Below are the code and all the weights of a small trained network. Each question names an input and a class and asks about switching units off, where a switched-off unit gives its printed mean instead of its output.

import numpy as np


def w(rows, s, z=0):
    codes = np.array(rows[::2]) - 128.0
    scale = np.full(codes.shape[1], s)
    scale[-1] = z or s
    return codes * scale


def f(y):
    return np.maximum(y, 0)


def log_softmax(a):
    a = a - a.max(-1, keepdims=True)
    return a - np.log(np.exp(a).sum(-1, keepdims=True))


def net(x, mask):
    res = np.array(x, float).reshape(1, 6) / 4 @ E
    y = f(res @ A[0][:, :-1].T + A[0][:, -1])
    res = res + np.where(mask, y, B[0][:, -1]) @ B[0][:, :-1]
    return log_softmax(res[-1] @ U[:, :-1].T + U[:, -1])


A, B = {}, {}
E = w([
[129,130,123],'x0',
[49,115,70],'x1',
[126,128,129],'x2',
[175,3,204],'x3',
[123,129,142],'x4',
[82,99,25],'x5',
],0.0081)
A[0] = w([
[21,168,90,3],'neuron 0',
[144,115,181,124],'neuron 1',
[225,92,132,86],'neuron 2',
[170,250,101,180],'neuron 3',
[79,119,152,162],'neuron 4',
[187,125,173,58],'neuron 5',
[116,246,160,94],'neuron 6',
[91,92,63,37],'neuron 7',
[93,30,115,234],'neuron 8',
[53,183,105,126],'neuron 9',
[72,131,166,126],'neuron 10',
[90,175,128,94],'neuron 11',
[210,116,156,61],'neuron 12',
[102,170,43,55],'neuron 13',
],0.012,0.0039)
B[0] = w([
[106,216,203,222],'neuron 0',
[169,77,192,184],'neuron 1',
[74,86,229,194],'neuron 2',
[199,84,39,254],'neuron 3',
[164,186,77,155],'neuron 4',
[71,85,197,184],'neuron 5',
[239,85,48,220],'neuron 6',
[57,191,165,183],'neuron 7',
[194,116,2,228],'neuron 8',
[33,177,126,230],'neuron 9',
[185,92,54,146],'neuron 10',
[115,176,124,178],'neuron 11',
[83,138,180,188],'neuron 12',
[59,121,131,225],'neuron 13',
],0.0071,0.0078)
U = w([
[190,127,153,177],'0',
[97,171,104,224],'1',
[2,184,233,4],'2',
],0.013,0.0035)

Each question gives the input, the list of numbers given to net, and the class t.
The units are the neurons (one row each of A and B). Each row of codes is followed by its name. A weight is (code - 128) times the scale printed after its matrix; where a second scale follows, it is the last column's (A, B and U).
mask holds one flag per neuron, in row order. A switched-off neuron (its flag False) gives its mean, the last column of its row in B, instead of its output. The means were averaged over made-up inputs and are rounded, as every weight is.
A unit's drop is (log p(t) with every unit on - log p(t) with that unit switched off) / (log p(t) with every unit on - log p(t) with every unit switched off).
The circuit of an input: a set's keep is (log p(t) with only the set's units on - log p(t) with every unit switched off) / (log p(t) with every unit on - log p(t) with every unit switched off). Starting from the 12 units with the biggest drops (on a tie, the unit counted first), units are removed one at a time, each time the one whose removal leaves the highest keep (on an exact tie, the one counted first), for as long as the keep stays at least 0.8.
units of the circuit, in order: the units of the circuit, biggest drop first
unit that matters most: the unit with the biggest drop
k most important neurons: the k neurons with the biggest drops, biggest first
drop when u is switched off: that unit's drop, to one decimal
input [-1,-1,-6,1,-7,-5], class 2: unit that matters most : neuron 8
input [5,-2,5,-6,-6,-5], class 0: 2 most important neurons : (neuron 6; neuron 3)
input [1,3,3,-2,2,4], class 2: units of the circuit, in order : (neuron 6; neuron 0)
input [-8,-7,8,-6,-3,-3], class 0: units of the circuit, in order : (neuron 6; neuron 3)
input [7,4,-2,-1,-5,8], class 2: units of the circuit, in order : (neuron 7; neuron 0)
input [6,-4,7,-6,-8,-1], class 0: 3 most important neurons : (neuron 6; neuron 3; neuron 7)
input [-2,-6,-7,-8,5,0], class 0: 3 most important neurons : (neuron 6; neuron 3; neuron 7)
input [2,-1,-5,-7,6,-5], class 0: 2 most important neurons : (neuron 6; neuron 3)
input [-4,-3,-5,8,-8,-3], class 2: drop when neuron 5 is switched off : 0.3
input [3,-4,-8,4,-2,-2], class 2: drop when neuron 6 is switched off : 0.3
input [4,0,5,-5,-6,-8], class 0: drop when neuron 6 is switched off : 0.2
